[[ 16.4 -56.0   0.0   1.8  31.7 -26.6  -4.1]
 [ -1.8 -21.1  52.1 -10.9  -7.6  -3.8 -23.4]
 [-15.2  53.7  17.0  -3.0 -29.8  39.9  22.3]
 [ 58.8 -50.2  27.6  23.1  -9.0 -46.1 -20.4]
 [-33.6   0.0  28.2   3.6 -15.9   0.0 -39.5]
 [-34.0 -51.2  21.1 -21.9   0.0   0.0   0.0]
 [  0.0  48.1  23.3  -1.2 -20.6   0.0 -40.9]
 [ -9.3  21.5  55.2  38.1  -6.2   0.0  41.5]
 [ 14.6   3.0  31.5  59.1   6.1   0.0 -11.1]
 [ -0.6   8.1  38.0 -37.6 -37.4  -2.9 -50.4]
 [  4.6   0.0  69.5  -8.9   0.0  -6.1 -28.6]
 [  0.0 -25.7   0.0 -28.6   8.5 -35.3 -37.3]]
->
[[ 16.4  -1.8 -15.2  58.8 -33.6 -34.0   0.0  -9.3  14.6  -0.6   4.6   0.0]
 [-56.0 -21.1  53.7 -50.2   0.0 -51.2  48.1  21.5   3.0   8.1   0.0 -25.7]
 [  0.0  52.1  17.0  27.6  28.2  21.1  23.3  55.2  31.5  38.0  69.5   0.0]
 [  1.8 -10.9  -3.0  23.1   3.6 -21.9  -1.2  38.1  59.1 -37.6  -8.9 -28.6]
 [ 31.7  -7.6 -29.8  -9.0 -15.9   0.0 -20.6  -6.2   6.1 -37.4   0.0   8.5]
 [-26.6  -3.8  39.9 -46.1   0.0   0.0   0.0   0.0   0.0  -2.9  -6.1 -35.3]
 [ -4.1 -23.4  22.3 -20.4 -39.5   0.0 -40.9  41.5 -11.1 -50.4 -28.6 -37.3]]

[[ -0.4 -47.6 -41.9 -19.0 -20.2 -71.1 -16.4 -47.1  10.1]
 [ -0.4 -41.7 -13.0 -75.1  50.7   4.5 -35.1  16.6 -11.0]
 [ -0.4 -35.8   2.1 -65.7  57.1  37.0 -25.3  38.3 -16.3]
 [ -0.4  47.3  42.9  -1.7  39.2  75.3  -5.2  48.4 -11.0]
 [ -0.4  69.8  38.0  46.1   6.0  55.6  16.1  23.4 -11.0]
 [ -0.4 -59.3 -14.0 -80.3  39.2  -3.4 -32.4  13.8 -11.0]]
->
[[ -0.4  -0.4  -0.4  -0.4  -0.4  -0.4]
 [-47.6 -41.7 -35.8  47.3  69.8 -59.3]
 [-41.9 -13.0   2.1  42.9  38.0 -14.0]
 [-19.0 -75.1 -65.7  -1.7  46.1 -80.3]
 [-20.2  50.7  57.1  39.2   6.0  39.2]
 [-71.1   4.5  37.0  75.3  55.6  -3.4]
 [-16.4 -35.1 -25.3  -5.2  16.1 -32.4]
 [-47.1  16.6  38.3  48.4  23.4  13.8]
 [ 10.1 -11.0 -16.3 -11.0 -11.0 -11.0]]

[[-57.0 -17.8  85.1 -60.6]
 [ 39.0 -65.8  29.9  43.6]]
->
[[-57.0  39.0]
 [-17.8 -65.8]
 [ 85.1  29.9]
 [-60.6  43.6]]

[[  0.1  -6.4   8.4  -0.8  -7.5   8.0   4.1   8.2]
 [ -9.2 -25.6 -38.3 -58.5  -6.7   2.9  35.2  -2.7]
 [-37.3  11.6  -8.5  54.4  36.8   3.5  12.0 -41.4]
 [-10.0  37.9  -5.5   6.8   5.3  18.6  45.8  16.9]
 [ -3.6 -80.3 -17.6  54.1 -12.8 -14.7  18.5   2.9]]
->
[[  0.1  -9.2 -37.3 -10.0  -3.6]
 [ -6.4 -25.6  11.6  37.9 -80.3]
 [  8.4 -38.3  -8.5  -5.5 -17.6]
 [ -0.8 -58.5  54.4   6.8  54.1]
 [ -7.5  -6.7  36.8   5.3 -12.8]
 [  8.0   2.9   3.5  18.6 -14.7]
 [  4.1  35.2  12.0  45.8  18.5]
 [  8.2  -2.7 -41.4  16.9   2.9]]

[[ -3.7  56.4  79.3 -60.0  74.4]
 [ 17.4 -31.3 -29.7  50.4 -25.3]
 [-23.8  74.6  75.2 -55.3  68.3]
 [-14.7   3.1 -20.3  42.0 -19.5]]
->
[[ -3.7  17.4 -23.8 -14.7]
 [ 56.4 -31.3  74.6   3.1]
 [ 79.3 -29.7  75.2 -20.3]
 [-60.0  50.4 -55.3  42.0]
 [ 74.4 -25.3  68.3 -19.5]]

[[  7.6 -60.2 -20.3  26.4  37.7  -0.3 -25.7   1.1 -21.5 -13.8  -9.6  16.4
  -27.9 -36.1  13.7]
 [ 18.8  -3.6  11.6  -0.6   0.4  22.5 -30.4  12.4 -38.4  -0.9  12.6 -24.8
   -1.8 -14.8  -3.5]
 [-22.0  14.2 -11.4  -0.2  -5.8 -17.7  33.6 -11.2  41.2  -0.6 -11.8  23.7
    5.1  17.1   1.8]
 [  0.6  78.1  31.7 -27.3 -38.7  15.3  15.8   6.7   8.3  13.5  19.2 -27.3
   35.1  34.9 -14.6]
 [ 20.2 -37.2  -1.0  12.0  20.5  10.2 -36.9   7.9 -38.2  -6.7   3.7 -12.6
  -15.3 -27.8   6.5]]
->
[[  7.6  18.8 -22.0   0.6  20.2]
 [-60.2  -3.6  14.2  78.1 -37.2]
 [-20.3  11.6 -11.4  31.7  -1.0]
 [ 26.4  -0.6  -0.2 -27.3  12.0]
 [ 37.7   0.4  -5.8 -38.7  20.5]
 [ -0.3  22.5 -17.7  15.3  10.2]
 [-25.7 -30.4  33.6  15.8 -36.9]
 [  1.1  12.4 -11.2   6.7   7.9]
 [-21.5 -38.4  41.2   8.3 -38.2]
 [-13.8  -0.9  -0.6  13.5  -6.7]
 [ -9.6  12.6 -11.8  19.2   3.7]
 [ 16.4 -24.8  23.7 -27.3 -12.6]
 [-27.9  -1.8   5.1  35.1 -15.3]
 [-36.1 -14.8  17.1  34.9 -27.8]
 [ 13.7  -3.5   1.8 -14.6   6.5]]
